Here is a tiny trained network, its code and every weight. The questions are about switching its units off for an input and a target symbol, where a switched-off unit gives its printed mean instead of its output.

import numpy as np


def w(rows, s, z=0):
    codes = np.array(rows[::2]) - 128.0
    scale = np.full(codes.shape[1], s)
    scale[-1] = z or s
    return codes * scale


def f(y):
    return np.maximum(y, 0)


def softmax(a):
    e = np.exp(a - a.max(-1, keepdims=True))
    return e / e.sum(-1, keepdims=True)


def log_softmax(a):
    a = a - a.max(-1, keepdims=True)
    return a - np.log(np.exp(a).sum(-1, keepdims=True))


def net(x, mask):
    ids = ['ΞΩαβεζλτφψ'.index(c) for c in x.split()]
    T = len(ids)
    res = E[ids] + P[:T]
    r = res
    for j in range(3):
        rows = slice(2 * j, 2 * j + 2)
        q, k, v = (r @ M[0][rows].T for M in (Q, K, V))
        z = softmax(np.where(np.tri(T) > 0, q @ k.T / 2**0.5, -1e9)) @ v
        o = O[0][rows]
        res = res + np.where(mask[j], z, o[:, -1]) @ o[:, :-1]
    y = f(res @ A[0][:, :-1].T + A[0][:, -1])
    res = res + np.where(mask[3:11], y, B[0][:, -1]) @ B[0][:, :-1]
    return log_softmax(res[-1] @ U[:, :-1].T + U[:, -1])


Q, K, V, O, A, B = {}, {}, {}, {}, {}, {}
E = w([
[189,83,86,235,81],'Ξ',
[98,89,142,120,236],'Ω',
[84,162,148,88,85],'α',
[240,46,105,148,230],'β',
[83,157,194,52,37],'ε',
[50,194,86,147,141],'ζ',
[105,212,151,144,7],'λ',
[60,111,147,137,23],'τ',
[56,85,51,54,98],'φ',
[95,186,50,82,83],'ψ',
],0.016)
P = w([
[171,125,170,142,152],'0',
[150,125,158,130,144],'1',
[147,134,141,137,129],'2',
[114,135,130,134,128],'3',
[100,145,118,128,121],'4',
[84,148,102,125,112],'5',
[62,152,84,117,118],'6',
[44,158,65,117,112],'7',
[18,160,49,116,126],'8',
[1,160,34,112,114],'9',
],0.0087)
Q[0] = w([
[240,11,138,133,219],'H0',
[147,164,113,146,119],'H0',
[6,238,127,120,57],'H1',
[113,141,166,82,116],'H1',
[149,82,130,150,147],'H2',
[123,56,135,131,145],'H2',
],0.021)
K[0] = w([
[217,89,240,134,242],'H0',
[106,90,222,78,32],'H0',
[14,167,2,115,11],'H1',
[14,204,133,146,127],'H1',
[204,79,170,145,127],'H2',
[248,84,165,27,184],'H2',
],0.0096)
V[0] = w([
[197,228,137,123,117],'H0',
[145,187,49,88,174],'H0',
[99,177,137,248,146],'H1',
[116,138,138,73,99],'H1',
[93,137,92,170,126],'H2',
[131,101,142,166,72],'H2',
],0.013)
O[0] = w([
[180,231,96,105,79,148],'H0',
[253,133,155,147,128,241],'H0',
[108,187,172,194,172,130],'H1',
[147,121,126,71,107,226],'H1',
[157,113,178,114,82,255],'H2',
[114,116,102,144,135,124],'H2',
],0.012,0.0029)
A[0] = w([
[152,205,148,28,37,84],'N0',
[107,180,211,105,205,174],'N1',
[254,66,112,210,194,12],'N2',
[87,189,34,63,168,216],'N3',
[54,208,138,126,130,101],'N4',
[64,36,74,35,77,125],'N5',
[18,201,169,147,159,3],'N6',
[129,53,73,156,101,239],'N7',
],0.0075,0.0027)
B[0] = w([
[145,166,62,179,211,248],'N0',
[30,180,183,183,125,152],'N1',
[77,142,56,46,95,167],'N2',
[181,134,173,142,117,165],'N3',
[76,120,101,93,117,175],'N4',
[179,150,178,89,179,206],'N5',
[106,80,103,124,29,167],'N6',
[147,172,121,255,64,171],'N7',
],0.008,0.015)
U = w([
[165,106,86,220,112,106],'Ξ',
[118,132,110,158,237,171],'Ω',
[143,146,107,123,153,99],'α',
[117,93,2,98,170,124],'β',
[136,175,109,59,192,138],'ε',
[163,193,206,180,148,138],'ζ',
[105,199,61,106,123,3],'λ',
[106,125,111,76,74,150],'τ',
[197,100,162,125,99,238],'φ',
[228,157,118,168,144,125],'ψ',
],0.0074,0.005)

Each question gives the input, a string of symbols that net reads in full, and the target symbol t.
The units are the heads (2 rows each of Q, K, V and O) and the neurons (one row each of A and B). Each row of codes is followed by its name. A weight is (code - 128) times the scale printed after its matrix; where a second scale follows, it is the last column's (O, A, B and U).
mask holds one flag per unit, heads first, then neurons. A switched-off unit (its flag False) gives its mean, the last column of its rows in O or B, instead of its output. The means were averaged over made-up inputs and are rounded, as every weight is.
A unit's drop is (log p(t) with every unit on - log p(t) with that unit switched off) / (log p(t) with every unit on - log p(t) with every unit switched off).
The circuit of an input: a set's keep is (log p(t) with only the set's units on - log p(t) with every unit switched off) / (log p(t) with every unit on - log p(t) with every unit switched off). Starting from all 11 units, units are removed one at a time, each time the one whose removal leaves the highest keep (on an exact tie, the one counted first), for as long as the keep stays at least 0.8.
units of the circuit, in order: the units of the circuit, biggest drop first
k most important neurons: the k neurons with the biggest drops, biggest first
heads that matter: for each layer, one digit per head in row order, 1 if its drop is at least 0.15 and else 0, layers parted by /
drop when u is switched off: that unit's drop, to one decimal
input α ψ ε λ ζ ε α Ξ β, target β: units of the circuit, in order	(N2 H0)
input α λ φ τ ε τ α, target τ: units of the circuit, in order	(H0 N0)
input Ω τ ζ α, target τ: 2 most important neurons	(N6 N0)
input Ω φ ζ ζ Ω ψ ε ζ, target ψ: units of the circuit, in order	(H0)
input α ε Ξ ζ ε φ Ξ ζ, target φ: units of the circuit, in order	(H0 N0 H2)
input ζ ε λ α ψ ε ζ α, target ζ: units of the circuit, in order	(H1 H0)
input ζ β ζ Ξ ψ ψ ε ψ φ ζ, target ψ: heads that matter	110
input Ξ φ ζ α Ω ψ, target ψ: heads that matter	100
input Ω ζ Ξ τ ε, target τ: units of the circuit, in order	(H0 N6)
input ε φ ζ Ξ ζ α, target ζ: units of the circuit, in order	(H1 N1)
input Ω ε τ λ Ξ ε α ε ε, target ε: units of the circuit, in order	(H1 N5 N0)
input β ζ ε β λ, target λ: 2 most important neurons	(N4 N0)
input ε ψ ε λ Ξ Ω Ξ τ ε ζ, target τ: units of the circuit, in order	(N0 H0 H2)
input τ ε ζ, target τ: 3 most important neurons	(N6 N0 N4)
input ε ε ζ Ξ ε ε, target ε: 3 most important neurons	(N5 N0 N7)
input Ξ ε λ ζ ζ ψ τ, target ψ: most important neuron	(N0)
input ε Ω τ ζ ζ λ φ τ, target φ: 2 most important neurons	(N5 N0)
input λ ψ Ξ ε λ λ ζ ζ ζ, target ζ: 2 most important neurons	(N1 N2)
input ε ε ψ τ α β ε Ω Ξ ζ, target ζ: drop when H0 is switched off	0.4
input ε τ Ξ ζ ε, target ζ: drop when H1 is switched off	0.7
input Ξ ζ φ, target φ: drop when N0 is switched off	0.3
input λ ψ ψ, target ψ: drop when N2 is switched off	0.1
